Below are the code and all the weights of a small trained network. Each question names an input and a target symbol and asks about switching units off, where a switched-off unit gives its printed mean instead of its output.

import numpy as np


def w(rows, s, z=0):
    codes = np.array(rows[::2]) - 128.0
    scale = np.full(codes.shape[1], s)
    scale[-1] = z or s
    return codes * scale


def f(y):
    return y / 2 * (1 + np.tanh(0.7978845608 * (y + 0.044715 * y**3)))


def softmax(a):
    e = np.exp(a - a.max(-1, keepdims=True))
    return e / e.sum(-1, keepdims=True)


def log_softmax(a):
    a = a - a.max(-1, keepdims=True)
    return a - np.log(np.exp(a).sum(-1, keepdims=True))


def net(x, mask):
    ids = ['αδεζλπτ'.index(c) for c in x.split()]
    T = len(ids)
    res = E[ids] + P[:T]
    u = 0
    for l in range(2):
        r = res
        for j in range(3):
            rows = slice(2 * j, 2 * j + 2)
            q, k, v = (r @ M[l][rows].T for M in (Q, K, V))
            z = softmax(np.where(np.tri(T) > 0, q @ k.T / 2**0.5, -1e9)) @ v
            o = O[l][rows]
            res = res + np.where(mask[u + j], z, o[:, -1]) @ o[:, :-1]
        u += 3
        y = f(res @ A[l][:, :-1].T + A[l][:, -1])
        res = res + np.where(mask[u : u + 4], y, B[l][:, -1]) @ B[l][:, :-1]
        u += 4
    return log_softmax(res[-1] @ U[:, :-1].T + U[:, -1])


Q, K, V, O, A, B = {}, {}, {}, {}, {}, {}
E = w([
[185,63,146,159,8,194,50,126],'α',
[9,38,173,156,177,174,113,62],'δ',
[240,126,208,150,206,170,246,128],'ε',
[33,69,157,127,14,55,248,53],'ζ',
[66,120,210,22,152,21,15,120],'λ',
[212,53,107,81,104,5,174,162],'π',
[48,179,59,254,129,27,53,204],'τ',
],0.0046)
P = w([
[142,253,169,182,141,103,122,21],'0',
[158,182,163,190,150,89,132,35],'1',
[151,146,172,181,141,78,126,60],'2',
[141,127,164,170,133,84,126,79],'3',
[131,113,167,160,127,88,121,103],'4',
[123,104,154,149,120,97,119,119],'5',
[111,93,147,134,115,103,126,135],'6',
[106,88,151,126,106,114,119,156],'7',
[102,80,142,111,104,121,123,169],'8',
[93,75,127,93,93,131,121,190],'9',
[93,63,128,93,85,141,117,202],'10',
[84,57,119,81,85,145,125,218],'11',
[79,53,124,69,76,157,121,238],'12',
[77,34,121,70,87,149,113,223],'13',
],0.0036)
Q[0] = w([
[194,6,173,157,110,93,193,95],'L0H0',
[140,23,204,80,113,43,115,98],'L0H0',
[23,10,175,184,108,55,57,119],'L0H1',
[40,176,133,126,104,147,73,102],'L0H1',
[148,180,36,237,137,127,159,194],'L0H2',
[174,25,210,94,105,144,150,51],'L0H2',
],0.025)
K[0] = w([
[149,42,129,78,71,241,168,144],'L0H0',
[75,104,173,35,147,149,120,198],'L0H0',
[94,37,56,78,74,122,101,213],'L0H1',
[28,115,140,150,66,224,69,74],'L0H1',
[155,231,113,217,79,94,51,123],'L0H2',
[151,55,187,15,84,252,111,124],'L0H2',
],0.02)
V[0] = w([
[97,97,163,94,177,108,197,115],'L0H0',
[150,147,125,186,88,157,132,126],'L0H0',
[96,173,142,161,179,156,110,44],'L0H1',
[55,150,121,124,168,71,136,167],'L0H1',
[110,86,134,112,109,188,109,158],'L0H2',
[168,178,133,94,138,114,138,7],'L0H2',
],0.016)
O[0] = w([
[82,174,236,128,75,161,115,69,118],'L0H0',
[166,119,52,181,95,147,174,167,172],'L0H0',
[46,75,254,182,114,146,119,222,7],'L0H1',
[195,194,249,166,130,74,140,76,25],'L0H1',
[148,30,120,95,153,138,141,66,186],'L0H2',
[145,248,192,7,59,188,144,122,59],'L0H2',
],0.0055,0.0015)
A[0] = w([
[7,122,137,231,206,250,106,70,118],'L0N0',
[197,203,125,214,248,220,225,63,1],'L0N1',
[255,116,130,154,14,230,43,109,158],'L0N2',
[12,189,114,94,157,140,92,130,59],'L0N3',
],0.011,0.0024)
B[0] = w([
[179,173,106,223,211,159,129,6,240],'L0N0',
[238,27,157,125,65,245,19,222,116],'L0N1',
[254,126,150,194,32,164,33,66,253],'L0N2',
[134,131,36,95,110,162,31,143,153],'L0N3',
],0.0066,0.0032)
Q[1] = w([
[217,121,92,126,118,80,138,49],'L1H0',
[25,124,96,93,108,80,247,57],'L1H0',
[89,177,142,99,254,98,192,143],'L1H1',
[112,110,125,208,118,111,75,57],'L1H1',
[27,232,74,36,178,115,145,178],'L1H2',
[177,35,176,6,117,118,53,208],'L1H2',
],0.014)
K[1] = w([
[151,90,80,105,135,84,102,58],'L1H0',
[55,117,168,135,16,87,174,49],'L1H0',
[126,151,250,176,100,74,121,104],'L1H1',
[71,15,128,123,163,111,106,127],'L1H1',
[160,195,225,145,98,82,87,126],'L1H2',
[169,83,124,9,168,90,26,199],'L1H2',
],0.016)
V[1] = w([
[211,199,82,51,173,107,245,99],'L1H0',
[248,234,128,150,187,105,44,150],'L1H0',
[105,73,192,32,149,93,21,158],'L1H1',
[69,151,81,170,172,101,96,227],'L1H1',
[138,124,113,83,239,179,109,123],'L1H2',
[179,240,106,185,124,159,50,131],'L1H2',
],0.012)
O[1] = w([
[254,223,118,17,123,92,205,77,66],'L1H0',
[184,180,17,52,242,184,86,125,194],'L1H0',
[57,34,101,6,87,135,68,67,37],'L1H1',
[145,135,186,180,168,95,87,6,58],'L1H1',
[166,123,215,80,199,136,95,184,137],'L1H2',
[149,4,142,113,129,47,175,89,253],'L1H2',
],0.0056,0.0075)
A[1] = w([
[182,171,230,129,118,248,60,108,210],'L1N0',
[120,231,212,94,137,157,80,204,2],'L1N1',
[104,230,99,148,85,177,60,107,66],'L1N2',
[40,157,110,123,185,166,171,167,156],'L1N3',
],0.011,0.0029)
B[1] = w([
[128,120,202,89,127,240,141,148,254],'L1N0',
[85,77,79,76,90,89,7,43,145],'L1N1',
[105,104,124,147,2,38,190,71,152],'L1N2',
[91,162,161,108,166,102,150,148,171],'L1N3',
],0.0095,0.0056)
U = w([
[114,143,160,176,200,135,139,1,118],'α',
[112,155,181,96,161,165,159,231,159],'δ',
[120,102,38,196,149,69,94,178,246],'ε',
[185,79,107,140,65,188,84,143,109],'ζ',
[62,116,135,37,133,99,57,62,74],'λ',
[67,136,182,122,49,78,213,118,81],'π',
[202,196,100,54,127,92,164,88,61],'τ',
],0.0045,0.0013)

Each question gives the input, a string of symbols that net reads in full, and the target symbol t.
The units are the heads (2 rows each of Q, K, V and O) and the neurons (one row each of A and B). Each row of codes is followed by its name. A weight is (code - 128) times the scale printed after its matrix; where a second scale follows, it is the last column's (O, A, B and U).
mask holds one flag per unit, layer by layer, with each layer's heads first. A switched-off unit (its flag False) gives its mean, the last column of its rows in O or B, instead of its output. The means were averaged over made-up inputs and are rounded, as every weight is.
A unit's drop is (log p(t) with every unit on - log p(t) with that unit switched off) / (log p(t) with every unit on - log p(t) with every unit switched off).
The circuit of an input: a set's keep is (log p(t) with only the set's units on - log p(t) with every unit switched off) / (log p(t) with every unit on - log p(t) with every unit switched off). Starting from the 12 units with the biggest drops (on a tie, the unit counted first), units are removed one at a time, each time the one whose removal leaves the highest keep (on an exact tie, the one counted first), for as long as the keep stays at least 0.8.
circuit, biggest first: the units of the circuit, biggest drop first
k most important neurons: the k neurons with the biggest drops, biggest first
top k neurons in layer l: the k neurons of layer l with the biggest drops, biggest first
heads that matter: for each layer, one digit per head in row order, 1 if its drop is at least 0.15 and else 0, layers parted by /
drop of u: that unit's drop, to one decimal
input δ α τ τ ζ τ ζ ε π α ε α δ, target α: circuit, biggest first : L0H2, L0N0
input δ τ π δ λ π δ, target λ: heads that matter : 110 / 010
input λ α π π λ α λ τ, target α: circuit, biggest first : L0H2, L1H1
input α π α δ δ α, target δ: 4 most important neurons : L0N0, L0N2, L1N0, L0N3
input τ δ π ε ε π π ζ α δ α τ α, target α: heads that matter : 101 / 010
input ζ δ δ α τ α λ δ α, target λ: 2 most important neurons : L0N3, L0N0
input α τ λ α τ λ α, target α: 3 most important neurons : L0N2, L0N3, L0N1
input ζ λ α π ε δ τ, target α: top 2 neurons in layer 0 : L0N0, L0N2
input α τ δ, target δ: heads that matter : 011 / 011
input δ ε π τ τ π ζ α ε, target δ: top 3 neurons in layer 1 : L1N3, L1N0, L1N2
input ε α π α, target τ: most important neuron : L0N1
input δ δ α α δ α, target δ: heads that matter : 010 / 011
input τ ε λ λ ε α λ δ δ α δ δ π π, target τ: heads that matter : 010 / 100
input α τ δ δ α α π ζ α, target τ: heads that matter : 110 / 100
input ε π ε, target δ: most important neuron : L0N1
input α τ π α δ, target δ: top 2 neurons in layer 0 : L0N0, L0N2
input δ π ε τ α α λ, target λ: 3 most important neurons : L1N1, L0N2, L0N0
input τ α ζ α, target π: 2 most important neurons : L1N2, L0N2
input δ τ ε α λ δ δ δ α, target λ: 2 most important neurons : L0N3, L0N2
input δ α α, target ε: heads that matter : 110 / 101
input α α δ ζ ζ α π α α ζ, target π: most important neuron : L0N2
input λ δ ζ δ λ τ π ζ τ τ ζ π ζ π, target τ: drop of L1H0 : 0.6
